Below are the code and all the weights of a small trained network. Each question names an input and a target symbol and asks about switching units off, where a switched-off unit gives its printed mean instead of its output.

import numpy as np


def w(rows, s, z=0):
    codes = np.array(rows[::2]) - 128.0
    scale = np.full(codes.shape[1], s)
    scale[-1] = z or s
    return codes * scale


def f(y):
    return np.maximum(y, 0)


def softmax(a):
    e = np.exp(a - a.max(-1, keepdims=True))
    return e / e.sum(-1, keepdims=True)


def log_softmax(a):
    a = a - a.max(-1, keepdims=True)
    return a - np.log(np.exp(a).sum(-1, keepdims=True))


def net(x, mask):
    ids = ['βδεηθλξσω'.index(c) for c in x.split()]
    T = len(ids)
    res = E[ids] + P[:T]
    u = 0
    for l in range(3):
        q, k, v = (res @ M[l].T for M in (Q, K, V))
        z = softmax(np.where(np.tri(T) > 0, q @ k.T / 2**0.5, -1e9)) @ v
        res = res + np.where(mask[u], z, O[l][:, -1]) @ O[l][:, :-1]
        u += 1
        y = f(res @ A[l][:, :-1].T + A[l][:, -1])
        res = res + np.where(mask[u : u + 8], y, B[l][:, -1]) @ B[l][:, :-1]
        u += 8
    return log_softmax(res[-1] @ U[:, :-1].T + U[:, -1])


Q, K, V, O, A, B = {}, {}, {}, {}, {}, {}
E = w([
[182,172,167,150,128,216,119,45,121,149,243,128],'β',
[73,161,74,127,211,124,156,85,124,54,54,113],'δ',
[113,133,246,133,4,107,90,172,216,161,76,150],'ε',
[142,158,157,183,79,144,204,173,104,89,109,112],'η',
[107,128,148,135,185,176,222,148,158,60,172,157],'θ',
[128,58,181,187,114,149,222,67,110,183,97,174],'λ',
[143,184,38,176,192,92,151,194,123,86,210,49],'ξ',
[238,192,75,124,107,163,175,141,193,127,164,211],'σ',
[72,75,78,184,97,85,115,85,187,34,208,144],'ω',
],0.015)
P = w([
[106,88,176,82,36,73,229,142,202,142,104,1],'0',
[90,108,154,155,122,150,117,127,95,173,101,163],'1',
[92,118,139,152,113,181,117,125,90,156,94,152],'2',
[87,127,121,154,90,188,122,123,85,159,94,156],'3',
[64,149,158,157,120,161,107,132,116,179,89,156],'4',
[81,144,126,157,98,200,114,136,108,161,95,148],'5',
[117,127,139,160,122,227,99,127,118,104,89,127],'6',
],0.0073)
Q[0] = w([
[192,183,186,92,43,142,136,131,110,133,161,135],'0.h0',
[202,54,91,1,138,23,163,207,164,111,66,211],'0.h0',
],0.0053)
K[0] = w([
[190,120,144,65,76,145,143,180,130,119,112,130],'0.h0',
[135,173,128,182,151,236,2,133,83,149,117,182],'0.h0',
],0.0064)
V[0] = w([
[248,243,70,197,90,185,254,117,137,125,149,214],'0.h0',
[79,176,228,81,111,142,116,70,118,129,32,168],'0.h0',
],0.0033)
O[0] = w([
[186,99,61,160,152,130,98,131,184,90,77,131,253],'0.h0',
[235,149,23,48,14,254,97,176,166,99,156,90,24],'0.h0',
],0.0086,0.0032)
A[0] = w([
[155,182,115,125,116,118,63,189,117,70,138,104,90],'0.n0',
[186,98,125,175,140,203,121,100,194,161,11,141,253],'0.n1',
[68,138,180,233,51,124,118,192,84,82,81,208,152],'0.n2',
[217,67,102,132,24,99,126,27,252,147,137,249,163],'0.n3',
[153,123,148,188,90,223,66,56,133,196,224,120,207],'0.n4',
[63,196,178,135,69,65,39,185,200,136,87,104,132],'0.n5',
[55,131,96,26,128,115,187,143,169,10,18,158,154],'0.n6',
[128,236,186,186,99,156,67,71,157,192,155,128,208],'0.n7',
],0.0044,0.0021)
B[0] = w([
[92,149,63,204,138,135,97,123,82,130,77,164,157],'0.n0',
[81,141,133,191,148,142,90,107,146,170,62,137,254],'0.n1',
[127,105,206,106,114,109,37,213,203,151,106,129,231],'0.n2',
[96,90,96,122,173,108,51,122,169,167,112,84,240],'0.n3',
[135,149,170,126,143,135,65,116,126,140,162,98,174],'0.n4',
[115,33,131,105,176,180,122,89,107,99,110,108,159],'0.n5',
[100,153,94,181,157,255,179,105,140,114,119,206,212],'0.n6',
[153,115,191,154,156,181,73,111,173,82,144,91,168],'0.n7',
],0.0069,0.0042)
Q[1] = w([
[188,85,148,42,111,25,134,96,90,98,164,79],'1.h0',
[148,171,163,220,153,253,56,96,176,161,176,50],'1.h0',
],0.0051)
K[1] = w([
[36,57,81,120,167,61,57,128,67,102,43,117],'1.h0',
[138,98,172,120,70,115,193,74,135,128,148,2],'1.h0',
],0.0053)
V[1] = w([
[94,64,106,111,164,76,179,192,124,107,1,129],'1.h0',
[101,109,166,130,184,87,78,81,123,147,151,99],'1.h0',
],0.006)
O[1] = w([
[91,176,101,188,9,255,148,164,96,203,134,187,252],'1.h0',
[95,181,166,184,100,95,157,93,216,66,160,87,158],'1.h0',
],0.0088,0.0039)
A[1] = w([
[105,106,105,134,143,90,178,142,114,64,121,53,176],'1.n0',
[105,192,140,152,150,202,189,164,109,72,155,120,149],'1.n1',
[131,117,108,101,135,165,110,152,206,105,134,130,158],'1.n2',
[184,166,147,175,139,121,103,141,133,135,125,118,190],'1.n3',
[175,144,104,55,110,52,160,83,173,96,113,84,128],'1.n4',
[167,215,164,135,108,168,76,92,38,170,193,95,214],'1.n5',
[111,123,127,113,151,70,71,102,153,105,191,127,184],'1.n6',
[177,123,113,131,108,154,149,253,84,180,73,184,254],'1.n7',
],0.0068,0.0022)
B[1] = w([
[131,144,80,109,110,124,113,221,159,222,94,203,183],'1.n0',
[122,109,100,128,134,127,214,161,217,121,155,157,254],'1.n1',
[132,132,103,242,124,120,25,93,173,114,176,81,180],'1.n2',
[91,228,107,115,145,143,146,119,108,84,112,60,180],'1.n3',
[78,74,147,137,94,66,107,255,152,108,133,171,145],'1.n4',
[80,99,176,99,176,143,126,217,73,89,109,101,155],'1.n5',
[173,53,116,108,115,139,195,164,87,80,155,119,171],'1.n6',
[129,195,175,127,133,60,190,111,215,58,168,74,237],'1.n7',
],0.0065,0.009)
Q[2] = w([
[86,117,97,150,221,101,108,210,190,3,186,53],'2.h0',
[99,81,158,165,121,162,112,148,137,109,107,57],'2.h0',
],0.0054)
K[2] = w([
[239,181,139,39,170,180,114,161,92,2,238,80],'2.h0',
[145,96,192,229,153,140,111,106,72,77,98,90],'2.h0',
],0.0046)
V[2] = w([
[218,91,184,122,231,96,157,50,103,70,152,72],'2.h0',
[172,137,69,176,89,4,159,156,233,28,184,153],'2.h0',
],0.0042)
O[2] = w([
[190,146,110,48,20,117,36,75,206,120,120,254,67],'2.h0',
[22,163,97,149,50,49,85,115,42,83,243,27,254],'2.h0',
],0.0065,0.0089)
A[2] = w([
[167,115,189,133,87,148,55,139,151,123,104,107,57],'2.n0',
[128,141,87,126,156,56,103,169,54,99,156,113,103],'2.n1',
[168,66,116,2,105,145,76,145,131,116,161,243,106],'2.n2',
[156,136,121,134,139,190,158,193,121,140,215,149,135],'2.n3',
[29,116,124,143,81,142,138,144,91,94,97,64,210],'2.n4',
[203,109,112,24,76,121,42,58,146,154,112,183,68],'2.n5',
[159,85,114,124,163,200,147,121,120,240,54,157,3],'2.n6',
[149,155,77,158,195,209,161,142,185,184,41,170,152],'2.n7',
],0.0066,0.0015)
B[2] = w([
[85,120,109,187,160,197,154,150,131,184,108,149,147],'2.n0',
[110,94,107,127,190,141,173,147,119,180,139,117,180],'2.n1',
[149,159,152,109,156,178,158,126,87,152,103,47,150],'2.n2',
[152,126,135,152,140,98,148,142,160,172,186,179,183],'2.n3',
[177,99,125,82,71,118,144,138,68,86,60,148,251],'2.n4',
[92,187,119,78,145,120,173,83,105,125,118,141,145],'2.n5',
[205,150,186,120,137,2,97,68,125,120,191,112,142],'2.n6',
[100,72,120,53,95,112,69,63,112,178,91,138,169],'2.n7',
],0.0083,0.017)
U = w([
[104,154,86,55,132,179,146,59,60,108,53,140,202],'β',
[156,61,142,125,121,161,83,176,138,142,100,101,32],'δ',
[172,88,163,120,107,74,123,56,103,188,132,111,240],'ε',
[93,145,159,63,145,125,91,105,107,120,154,72,6],'η',
[119,240,85,170,100,93,67,30,146,130,150,91,134],'θ',
[127,117,153,161,120,112,151,115,236,104,191,254,168],'λ',
[132,27,127,123,83,85,33,127,72,52,174,143,98],'ξ',
[165,129,118,150,220,126,158,162,67,183,117,56,66],'σ',
[190,205,200,93,77,92,119,133,108,52,79,88,192],'ω',
],0.0059,0.0018)

Each question gives the input, a string of symbols that net reads in full, and the target symbol t.
The units are the heads (2 rows each of Q, K, V and O) and the neurons (one row each of A and B). Each row of codes is followed by its name. A weight is (code - 128) times the scale printed after its matrix; where a second scale follows, it is the last column's (O, A, B and U).
mask holds one flag per unit, layer by layer, with each layer's heads first. A switched-off unit (its flag False) gives its mean, the last column of its rows in O or B, instead of its output. The means were averaged over made-up inputs and are rounded, as every weight is.
A unit's drop is (log p(t) with every unit on - log p(t) with that unit switched off) / (log p(t) with every unit on - log p(t) with every unit switched off).
The circuit of an input: a set's keep is (log p(t) with only the set's units on - log p(t) with every unit switched off) / (log p(t) with every unit on - log p(t) with every unit switched off). Starting from the 12 units with the biggest drops (on a tie, the unit counted first), units are removed one at a time, each time the one whose removal leaves the highest keep (on an exact tie, the one counted first), for as long as the keep stays at least 0.8.
circuit, biggest first: the units of the circuit, biggest drop first
unit that matters most: the unit with the biggest drop
top k neurons: the k neurons with the biggest drops, biggest first
top k neurons in layer l: the k neurons of layer l with the biggest drops, biggest first
input β λ δ θ θ, target ξ: circuit, biggest first => [1.h0; 1.n4; 2.h0; 0.n4]
input θ σ ξ θ β ε, target β: top 4 neurons => [2.n5; 2.n2; 2.n0; 0.n6]
input ξ θ λ, target ε: circuit, biggest first => [2.h0; 2.n6; 2.n7; 0.n1]
input β η η σ σ σ, target ξ: circuit, biggest first => [1.n4; 1.h0; 2.h0; 0.n4]
input ω ξ β θ η ξ, target ω: top 2 neurons => [2.n2; 0.n7]
input η θ ε σ θ β, target ε: top 4 neurons => [2.n6; 1.n5; 2.n7; 1.n7]
input ω δ ω ξ ξ δ θ, target λ: circuit, biggest first => [1.n1; 2.n3; 0.n6]
input ω λ β θ ω δ, target ω: circuit, biggest first => [1.h0; 2.h0; 0.n7; 0.n4]
input θ β λ, target β: unit that matters most => 1.h0
input θ σ δ η β, target β: top 4 neurons => [0.n6; 2.n5; 0.n7; 2.n0]
input δ ξ β σ ξ η λ, target η: top 3 neurons in layer 2 => [2.n2; 2.n5; 2.n4]
input ω ξ β, target ω: top 2 neurons in layer 2 => [2.n2; 2.n1]
input η σ σ λ ω β σ, target ε: top 2 neurons in layer 2 => [2.n7; 2.n6]
input θ β θ λ θ, target β: top 2 neurons in layer 2 => [2.n2; 2.n5]
input ξ β ξ ξ θ θ ε, target λ: unit that matters most => 2.h0
input θ β θ ω ξ ξ σ, target β: top 3 neurons => [2.n5; 2.n2; 1.n7]
input ξ ε ω ξ ε, target δ: top 2 neurons => [0.n5; 2.n0]
input δ β β δ θ, target η: top 2 neurons in layer 1 => [1.n4; 1.n6]
input σ η σ δ θ β, target θ: top 3 neurons in layer 2 => [2.n4; 2.n5; 2.n0]
input δ ω ξ θ σ β, target η: top 2 neurons in layer 2 => [2.n2; 2.n5]
input ξ β η, target λ: top 2 neurons => [2.n4; 2.n0]
input η ξ ξ ξ ω, target ξ: unit that matters most => 1.n7
input σ β ξ ε δ, target θ: top 2 neurons => [0.n3; 2.n4]
input ξ δ β ξ ξ λ, target λ: top 2 neurons => [2.n4; 0.n7]
input δ λ ε ξ β β, target η: top 4 neurons in layer 2 => [2.n2; 2.n5; 2.n1; 2.n4]
input δ β λ η η η σ, target η: top 4 neurons in layer 2 => [2.n2; 2.n5; 2.n1; 2.n4]
input η ω η β η, target ε: unit that matters most => 2.h0
input ξ δ β ξ θ λ, target λ: top 2 neurons in layer 0 => [0.n7; 0.n1]
